Below is a small trained network, with its code and all its weights. Each question gives an input and a target symbol and asks what happens when units are switched off, that is, made to give their printed mean instead of their output.

import numpy as np


def w(rows, s, z=0):
    codes = np.array(rows[::2]) - 128.0
    scale = np.full(codes.shape[1], s)
    scale[-1] = z or s
    return codes * scale


def f(y):
    return y / 2 * (1 + np.tanh(0.7978845608 * (y + 0.044715 * y**3)))


def softmax(a):
    e = np.exp(a - a.max(-1, keepdims=True))
    return e / e.sum(-1, keepdims=True)


def log_softmax(a):
    a = a - a.max(-1, keepdims=True)
    return a - np.log(np.exp(a).sum(-1, keepdims=True))


def net(x, mask):
    ids = ['ΓΘΞΨΩεζλστ'.index(c) for c in x.split()]
    T = len(ids)
    res = E[ids] + P[:T]
    u = 0
    for l in range(3):
        r = res
        for j in range(2):
            rows = slice(3 * j, 3 * j + 3)
            q, k, v = (r @ M[l][rows].T for M in (Q, K, V))
            z = softmax(np.where(np.tri(T) > 0, q @ k.T / 3**0.5, -1e9)) @ v
            o = O[l][rows]
            res = res + np.where(mask[u + j], z, o[:, -1]) @ o[:, :-1]
        u += 2
        y = f(res @ A[l][:, :-1].T + A[l][:, -1])
        res = res + np.where(mask[u : u + 8], y, B[l][:, -1]) @ B[l][:, :-1]
        u += 8
    return log_softmax(res[-1] @ U[:, :-1].T + U[:, -1])


Q, K, V, O, A, B = {}, {}, {}, {}, {}, {}
E = w([
[112,132,121,133],'Γ',
[85,120,162,123],'Θ',
[76,128,138,79],'Ξ',
[105,87,137,64],'Ψ',
[80,186,40,195],'Ω',
[118,166,114,84],'ε',
[252,127,90,153],'ζ',
[130,100,144,183],'λ',
[108,79,88,105],'σ',
[100,159,148,129],'τ',
],0.022)
P = w([
[196,136,183,195],'0',
[130,163,191,184],'1',
[121,185,166,188],'2',
[108,200,144,193],'3',
[83,211,129,189],'4',
[70,214,120,189],'5',
[67,222,104,194],'6',
[65,218,85,185],'7',
[61,210,62,188],'8',
[56,222,56,183],'9',
[51,216,36,188],'10',
[80,206,4,180],'11',
],0.003)
Q[0] = w([
[217,167,142,189],'L0H0',
[190,140,87,106],'L0H0',
[11,109,120,125],'L0H0',
[208,70,178,67],'L0H1',
[91,230,88,113],'L0H1',
[124,233,2,146],'L0H1',
],0.0099)
K[0] = w([
[109,75,120,44],'L0H0',
[149,133,187,116],'L0H0',
[82,197,123,164],'L0H0',
[163,139,162,2],'L0H1',
[86,174,81,156],'L0H1',
[144,138,92,181],'L0H1',
],0.015)
V[0] = w([
[120,184,51,153],'L0H0',
[129,181,94,91],'L0H0',
[73,31,175,255],'L0H0',
[103,79,149,139],'L0H1',
[118,249,72,128],'L0H1',
[176,150,217,58],'L0H1',
],0.0056)
O[0] = w([
[254,84,50,140,203],'L0H0',
[184,161,101,125,130],'L0H0',
[73,80,100,156,203],'L0H0',
[155,77,137,159,134],'L0H1',
[102,206,163,91,168],'L0H1',
[148,68,17,114,2],'L0H1',
],0.0066,0.0045)
A[0] = w([
[133,161,117,173,234],'L0N0',
[159,69,202,26,31],'L0N1',
[132,98,109,125,12],'L0N2',
[113,108,148,117,53],'L0N3',
[134,89,223,41,98],'L0N4',
[91,185,146,57,214],'L0N5',
[92,125,248,119,207],'L0N6',
[145,110,119,57,7],'L0N7',
],0.011,0.0019)
B[0] = w([
[132,144,211,188,253],'L0N0',
[83,230,92,156,126],'L0N1',
[54,139,97,98,127],'L0N2',
[100,125,119,33,119],'L0N3',
[73,254,133,88,133],'L0N4',
[218,104,141,88,238],'L0N5',
[150,130,217,53,236],'L0N6',
[135,182,84,148,125],'L0N7',
],0.0067,0.0028)
Q[1] = w([
[60,45,183,161],'L1H0',
[66,156,173,143],'L1H0',
[122,181,95,114],'L1H0',
[135,110,162,48],'L1H1',
[139,1,157,108],'L1H1',
[157,149,176,60],'L1H1',
],0.0091)
K[1] = w([
[137,42,132,28],'L1H0',
[7,85,100,127],'L1H0',
[71,191,106,189],'L1H0',
[117,22,1,39],'L1H1',
[15,32,11,155],'L1H1',
[131,87,103,87],'L1H1',
],0.0063)
V[1] = w([
[71,119,126,56],'L1H0',
[128,43,2,155],'L1H0',
[205,60,47,31],'L1H0',
[155,68,151,34],'L1H1',
[133,49,182,187],'L1H1',
[134,118,153,106],'L1H1',
],0.0048)
O[1] = w([
[169,140,193,205,103],'L1H0',
[87,181,177,123,115],'L1H0',
[110,87,248,108,1],'L1H0',
[140,2,169,85,71],'L1H1',
[191,190,152,64,175],'L1H1',
[144,108,113,140,117],'L1H1',
],0.0051,0.0027)
A[1] = w([
[103,33,144,174,95],'L1N0',
[107,110,216,67,15],'L1N1',
[95,91,120,188,81],'L1N2',
[4,144,151,179,158],'L1N3',
[68,175,195,94,41],'L1N4',
[188,130,254,223,199],'L1N5',
[160,252,116,129,3],'L1N6',
[70,104,92,25,108],'L1N7',
],0.0089,0.0041)
B[1] = w([
[1,98,140,106,172],'L1N0',
[75,165,174,32,143],'L1N1',
[14,128,177,83,146],'L1N2',
[94,127,85,200,205],'L1N3',
[78,228,136,22,145],'L1N4',
[105,188,171,219,254],'L1N5',
[27,81,108,129,189],'L1N6',
[52,109,67,176,178],'L1N7',
],0.0076,0.0068)
Q[2] = w([
[119,107,212,146],'L2H0',
[173,66,94,152],'L2H0',
[165,203,102,157],'L2H0',
[168,209,85,56],'L2H1',
[91,62,144,152],'L2H1',
[45,2,102,171],'L2H1',
],0.0078)
K[2] = w([
[126,102,159,100],'L2H0',
[142,221,120,148],'L2H0',
[216,66,129,101],'L2H0',
[227,147,200,19],'L2H1',
[74,126,124,134],'L2H1',
[64,241,1,188],'L2H1',
],0.0085)
V[2] = w([
[129,33,93,152],'L2H0',
[163,46,2,103],'L2H0',
[196,90,169,224],'L2H0',
[72,174,107,243],'L2H1',
[127,194,134,100],'L2H1',
[184,194,121,129],'L2H1',
],0.0051)
O[2] = w([
[194,59,56,167,144],'L2H0',
[120,20,10,151,113],'L2H0',
[146,91,196,202,117],'L2H0',
[137,104,253,100,253],'L2H1',
[124,153,159,138,139],'L2H1',
[14,179,174,108,104],'L2H1',
],0.0058,0.011)
A[2] = w([
[208,198,92,192,1],'L2N0',
[249,59,92,143,62],'L2N1',
[219,138,86,90,200],'L2N2',
[205,194,150,181,183],'L2N3',
[61,209,47,82,62],'L2N4',
[157,201,141,229,27],'L2N5',
[160,100,190,1,212],'L2N6',
[88,100,140,213,96],'L2N7',
],0.01,0.0075)
B[2] = w([
[124,187,73,74,129],'L2N0',
[102,238,86,85,136],'L2N1',
[164,66,254,86,149],'L2N2',
[102,88,49,170,221],'L2N3',
[77,74,164,135,194],'L2N4',
[108,163,82,46,229],'L2N5',
[233,161,85,123,198],'L2N6',
[157,76,155,51,254],'L2N7',
],0.0091,0.0093)
U = w([
[132,181,132,198,215],'Γ',
[147,108,125,254,245],'Θ',
[128,116,124,79,60],'Ξ',
[138,41,75,131,205],'Ψ',
[63,132,106,108,46],'Ω',
[133,115,123,17,1],'ε',
[140,129,58,106,82],'ζ',
[121,86,224,154,131],'λ',
[210,88,140,96,150],'σ',
[130,172,177,109,91],'τ',
],0.01,0.0061)

Each question gives the input, a string of symbols that net reads in full, and the target symbol t.
The units are the heads (3 rows each of Q, K, V and O) and the neurons (one row each of A and B). Each row of codes is followed by its name. A weight is (code - 128) times the scale printed after its matrix; where a second scale follows, it is the last column's (O, A, B and U).
mask holds one flag per unit, layer by layer, with each layer's heads first. A switched-off unit (its flag False) gives its mean, the last column of its rows in O or B, instead of its output. The means were averaged over made-up inputs and are rounded, as every weight is.
A unit's drop is (log p(t) with every unit on - log p(t) with that unit switched off) / (log p(t) with every unit on - log p(t) with every unit switched off).
The circuit of an input: a set's keep is (log p(t) with only the set's units on - log p(t) with every unit switched off) / (log p(t) with every unit on - log p(t) with every unit switched off). Starting from the 12 units with the biggest drops (on a tie, the unit counted first), units are removed one at a time, each time the one whose removal leaves the highest keep (on an exact tie, the one counted first), for as long as the keep stays at least 0.8.
circuit, biggest first: the units of the circuit, biggest drop first
most important unit: the unit with the biggest drop
top k neurons: the k neurons with the biggest drops, biggest first
top k neurons in layer l: the k neurons of layer l with the biggest drops, biggest first
input λ ε Ξ σ Ω Θ Γ σ τ, target τ: circuit, biggest first	L0H1, L1N4
input σ σ Θ Θ, target τ: circuit, biggest first	L0N6, L0H0, L1N4, L2N7
input λ λ ζ λ Γ σ σ Γ ε, target σ: most important unit	L1N5
input Ω σ Ω, target Ψ: circuit, biggest first	L2H0, L0H0, L1N5
input Γ λ λ Ω λ Ω Γ Ψ, target Ψ: top 3 neurons	L1N6, L0N1, L0N0
input λ Θ Ψ Ψ τ, target Γ: top 2 neurons in layer 2	L2N7, L2N3
input ε Γ σ λ σ λ Ψ Γ λ σ λ σ, target λ: circuit, biggest first	L2H0, L2N5, L2N3
input σ σ Ξ Ω λ λ ε σ λ σ λ, target λ: circuit, biggest first	L2H1, L1N3
input σ Ω Ξ Θ Ξ ε ε, target ε: top 2 neurons in layer 1	L1N5, L1N6
input σ λ σ ζ λ, target Ψ: top 3 neurons	L1N5, L2N7, L2N3
input Γ λ Γ Γ Ω λ σ Ψ Γ, target Γ: top 2 neurons	L2N7, L0N6
input Θ τ λ Ω ε τ Γ, target Γ: top 3 neurons	L2N7, L2N3, L1N5
input σ Γ σ λ σ, target λ: circuit, biggest first	L1H0, L2N5, L2N3
input Ω Ψ Θ σ Γ Γ Θ ε, target ε: top 2 neurons	L0N5, L1N5
input ζ λ λ λ λ τ Ω Θ Γ Ξ τ, target τ: top 3 neurons	L0N6, L1N4, L1N1
input Ω σ λ σ σ σ, target σ: top 2 neurons	L2N6, L1N6
input τ ε Θ Ψ, target Ω: top 4 neurons	L0N4, L0N1, L1N7, L2N4
input σ σ Θ Ω Ψ, target Ψ: most important unit	L0N1
input σ σ σ Γ σ λ ε σ Γ σ σ ζ, target ζ: top 2 neurons in layer 2	L2N3, L2N0
input Θ Θ σ Θ λ σ Ω, target Ω: top neuron in layer 2	L2N5
input Γ Ω τ Θ Γ σ Θ Ξ Θ, target Θ: top 3 neurons	L2N7, L1N6, L2N5
input Γ λ σ λ τ, target Γ: top 2 neurons	L2N7, L0N6
input σ τ Ξ Ψ, target Ω: top 2 neurons in layer 1	L1N7, L1N4
input λ λ Γ σ λ λ Γ σ Ψ Ω σ, target σ: top 3 neurons in layer 1	L1N5, L1N6, L1N3
